Here is a tiny trained network, its code and every weight. The questions are about switching its units off for an input and a class, where a switched-off unit gives its printed mean instead of its output.

import numpy as np


def w(rows, s, z=0):
    codes = np.array(rows[::2]) - 128.0
    scale = np.full(codes.shape[1], s)
    scale[-1] = z or s
    return codes * scale


def f(y):
    return np.maximum(y, 0)


def log_softmax(a):
    a = a - a.max(-1, keepdims=True)
    return a - np.log(np.exp(a).sum(-1, keepdims=True))


def net(x, mask):
    res = np.array(x, float).reshape(1, 7) / 4 @ E
    y = f(res @ A[0][:, :-1].T + A[0][:, -1])
    res = res + np.where(mask, y, B[0][:, -1]) @ B[0][:, :-1]
    return log_softmax(res[-1] @ U[:, :-1].T + U[:, -1])


A, B = {}, {}
E = w([
[238,158,140,221,77,119,130,157,149,122,115,74],'x0',
[114,140,113,111,74,215,40,68,148,80,79,125],'x1',
[172,66,148,82,182,156,194,70,117,110,77,79],'x2',
[103,158,23,148,55,116,195,67,188,145,212,64],'x3',
[112,131,82,142,135,158,133,176,33,255,50,85],'x4',
[112,135,153,150,112,136,132,107,141,148,135,124],'x5',
[78,115,145,124,196,126,59,139,220,149,134,44],'x6',
],0.0098)
A[0] = w([
[160,90,145,142,150,138,141,87,129,135,121,105,100],'n1',
[134,116,173,116,171,56,203,197,140,145,179,130,76],'n2',
[102,119,18,137,67,120,168,84,125,118,152,99,38],'n3',
[141,116,129,143,158,123,148,155,115,142,161,125,109],'n4',
[128,133,103,109,72,217,43,65,120,73,73,117,31],'n5',
[190,139,123,159,98,124,88,137,139,137,115,141,102],'n6',
[6,106,108,78,179,155,125,93,112,141,164,161,65],'n7',
[101,164,132,137,102,112,66,171,129,142,161,171,94],'n8',
[115,115,133,142,98,168,122,95,129,122,102,127,38],'n9',
[150,132,159,82,152,151,181,105,84,84,114,73,94],'n10',
[133,135,87,117,59,219,53,87,129,98,84,143,91],'n11',
[93,123,127,153,120,125,86,169,164,138,154,165,13],'n12',
[139,126,254,150,158,117,83,155,80,111,84,164,15],'n13',
[137,108,147,120,153,122,154,93,130,72,148,115,46],'n14',
[153,127,180,128,147,137,70,135,112,131,108,178,50],'n15',
[100,143,97,178,67,77,44,204,117,130,172,208,93],'n16',
[78,138,72,159,112,147,104,165,69,201,54,78,3],'n17',
[81,112,156,81,156,147,142,136,141,143,120,192,77],'n18',
[139,117,116,112,135,147,138,107,82,164,120,83,72],'n19',
[254,121,162,187,76,112,107,152,154,142,113,74,61],'n20',
[87,114,103,131,203,122,46,156,172,133,145,21,4],'n21',
[156,84,138,108,184,179,208,48,140,101,70,97,93],'n22',
[135,121,180,127,108,92,139,110,204,20,169,195,34],'n23',
[137,131,163,153,165,73,217,157,113,176,189,158,33],'n24',
[117,143,101,116,135,114,128,138,110,169,115,116,49],'n25',
[196,134,150,188,103,152,134,188,132,90,120,79,80],'n26',
[128,123,75,142,125,180,107,140,66,245,59,116,27],'n27',
[135,124,164,84,140,112,191,107,132,120,99,84,102],'n28',
[81,137,124,112,103,105,97,155,137,135,138,164,104],'n29',
[134,127,76,136,123,114,75,168,136,136,159,167,163],'n30',
[146,127,161,137,146,117,116,103,188,33,180,172,19],'n31',
[146,159,188,113,145,128,105,164,98,134,110,159,80],'n32',
[142,117,141,125,150,124,91,145,191,147,133,96,101],'n33',
[177,128,110,152,13,163,183,92,29,98,116,250,53],'n34',
[138,118,116,119,169,126,94,139,171,127,126,87,100],'n35',
[98,145,89,139,93,123,80,174,118,136,175,146,5],'n36',
[165,117,137,129,116,117,199,100,89,128,128,182,49],'n37',
[79,134,119,80,119,148,175,85,79,140,137,207,44],'n38',
[106,146,38,112,98,121,173,96,158,137,196,68,29],'n39',
[106,113,109,143,96,148,131,134,92,181,94,117,8],'n40',
[51,90,92,117,147,107,129,123,115,109,119,162,67],'n41',
[132,99,192,138,140,128,93,168,109,116,99,176,17],'n42',
[119,123,156,138,165,102,112,130,176,137,120,95,71],'n43',
],0.01,0.0026)
B[0] = w([
[116,129,149,106,159,134,166,94,128,138,100,164,166],'n1',
[81,103,127,202,144,31,102,169,98,161,135,138,218],'n2',
[143,109,23,143,119,176,137,139,214,131,155,155,224],'n3',
[112,111,131,152,138,88,118,135,126,121,158,121,163],'n4',
[74,105,121,210,176,6,141,173,104,181,150,138,216],'n5',
[126,143,95,125,129,106,134,72,85,104,88,109,176],'n6',
[182,170,51,132,111,110,121,72,22,77,50,92,228],'n7',
[124,114,188,122,145,134,191,74,150,143,112,141,191],'n8',
[124,96,121,131,184,97,137,159,121,132,137,139,151],'n9',
[100,139,178,147,128,139,168,62,152,167,144,137,184],'n10',
[76,102,116,197,162,5,135,164,108,157,136,132,214],'n11',
[128,128,182,122,145,141,169,106,121,134,105,133,172],'n12',
[146,109,4,139,103,170,165,166,225,143,152,144,228],'n13',
[141,138,173,102,112,132,137,109,103,138,154,156,171],'n14',
[130,101,69,140,111,165,127,132,199,135,156,149,189],'n15',
[118,118,225,131,162,154,224,47,139,175,111,157,228],'n16',
[167,137,173,80,109,145,118,179,97,121,232,141,227],'n17',
[142,142,59,120,121,133,120,94,80,91,87,119,190],'n18',
[145,135,170,106,117,139,135,111,147,122,167,161,172],'n19',
[148,174,44,108,102,117,129,34,12,88,62,122,241],'n20',
[105,149,188,104,124,155,56,177,196,97,27,71,231],'n21',
[115,124,229,149,133,163,229,41,152,156,138,153,218],'n22',
[176,137,157,74,96,157,89,201,58,128,243,158,243],'n23',
[73,105,112,177,166,18,104,171,110,146,140,132,213],'n24',
[126,132,159,132,112,109,97,143,127,108,153,167,162],'n25',
[138,143,68,110,131,131,116,42,33,86,76,117,209],'n26',
[162,133,172,89,87,133,98,168,82,111,228,160,235],'n27',
[107,128,169,146,145,142,180,84,132,154,137,145,178],'n28',
[122,139,150,139,127,139,165,70,103,127,132,107,174],'n29',
[107,124,173,140,119,148,151,73,137,141,139,116,179],'n30',
[173,137,164,72,89,131,91,192,81,134,213,142,223],'n31',
[128,119,57,151,125,151,122,124,191,126,154,137,189],'n32',
[103,124,140,91,146,146,107,160,141,120,74,83,183],'n33',
[95,145,204,84,140,175,37,193,212,101,25,35,252],'n34',
[109,155,163,135,111,139,108,143,155,128,84,83,178],'n35',
[128,102,171,126,160,141,186,70,153,129,122,140,180],'n36',
[99,136,176,123,149,143,103,155,174,133,78,77,187],'n37',
[150,166,96,119,119,122,97,92,79,86,63,88,192],'n38',
[156,85,17,140,129,193,135,174,209,133,132,171,243],'n39',
[153,123,141,86,129,118,117,143,110,117,166,151,175],'n40',
[150,154,94,140,88,107,102,77,81,128,98,108,180],'n41',
[145,105,50,138,120,162,138,149,201,126,163,128,195],'n42',
[111,129,153,117,135,135,93,165,165,113,82,111,177],'n43',
],0.014,0.013)
U = w([
[197,171,188,55,107,156,76,213,79,138,253,177,43],'0',
[164,107,20,162,141,215,133,176,215,149,167,158,51],'1',
[74,122,134,211,217,11,93,203,98,182,164,134,250],'2',
[101,188,201,87,172,185,43,201,177,118,75,37,133],'3',
[182,212,70,121,129,136,109,76,37,85,104,110,174],'4',
[128,150,220,128,185,190,213,77,139,191,157,165,152],'5',
],0.007,0.0022)

Each question gives the input, the list of numbers given to net, and the class t.
The units are the neurons (one row each of A and B). Each row of codes is followed by its name. A weight is (code - 128) times the scale printed after its matrix; where a second scale follows, it is the last column's (A, B and U).
mask holds one flag per neuron, in row order. A switched-off neuron (its flag False) gives its mean, the last column of its row in B, instead of its output. The means were averaged over made-up inputs and are rounded, as every weight is.
A unit's drop is (log p(t) with every unit on - log p(t) with that unit switched off) / (log p(t) with every unit on - log p(t) with every unit switched off).
The circuit of an input: a set's keep is (log p(t) with only the set's units on - log p(t) with every unit switched off) / (log p(t) with every unit on - log p(t) with every unit switched off). Starting from the 12 units with the biggest drops (on a tie, the unit counted first), units are removed one at a time, each time the one whose removal leaves the highest keep (on an exact tie, the one counted first), for as long as the keep stays at least 0.8.
circuit, biggest first: the units of the circuit, biggest drop first
most important unit: the unit with the biggest drop
top k neurons: the k neurons with the biggest drops, biggest first
drop of u: that unit's drop, to one decimal
input [-5,7,7,1,-1,-1,6], class 2: most important unit : n5
input [-7,0,8,-3,0,-5,6], class 5: top 4 neurons : (n22; n20; n34; n10)
input [3,6,-6,-3,-1,-8,1], class 2: top 2 neurons : (n11; n5)
input [7,-2,-7,-7,-6,-2,4], class 1: top 4 neurons : (n13; n42; n15; n7)
input [3,1,-2,7,-1,-2,-8], class 3: top 3 neurons : (n34; n13; n37)
input [-5,-4,4,2,1,3,4], class 4: top 3 neurons : (n7; n34; n5)
input [7,-1,-5,5,-2,-4,7], class 3: top 2 neurons : (n21; n7)
input [2,-7,-4,6,-4,5,-6], class 2: top 3 neurons : (n24; n2; n13)
input [-1,1,2,-6,-3,-8,6], class 1: top 2 neurons : (n13; n34)
input [4,-3,5,-5,1,8,-2], class 1: top 3 neurons : (n13; n16; n42)
input [-1,7,4,-7,-6,0,-2], class 1: top 3 neurons : (n13; n15; n42)
input [8,-8,6,-5,-8,7,6], class 0: top 2 neurons : (n23; n31)
input [-8,-8,2,-1,8,-6,-6], class 0: top 2 neurons : (n27; n17)
input [-8,-6,-6,0,-1,5,-3], class 4: top 2 neurons : (n7; n38)
input [7,-6,-8,-3,-5,0,-7], class 5: most important unit : n16
input [5,-7,4,6,7,8,-8], class 3: top 3 neurons : (n34; n37; n23)
input [3,3,1,0,2,-6,1], class 2: circuit, biggest first : (n5; n11)
input [-3,7,8,8,-4,0,-8], class 1: drop of n19 : 0.0
input [1,7,4,3,5,1,-4], class 2: drop of n5 : 0.7
input [4,5,-2,1,-2,-4,-7], class 3: drop of n34 : 3.2
input [-1,4,-6,1,-5,8,1], class 5: drop of n16 : 1.4
input [-2,-8,5,-2,6,0,-6], class 2: circuit, biggest first : (n24)
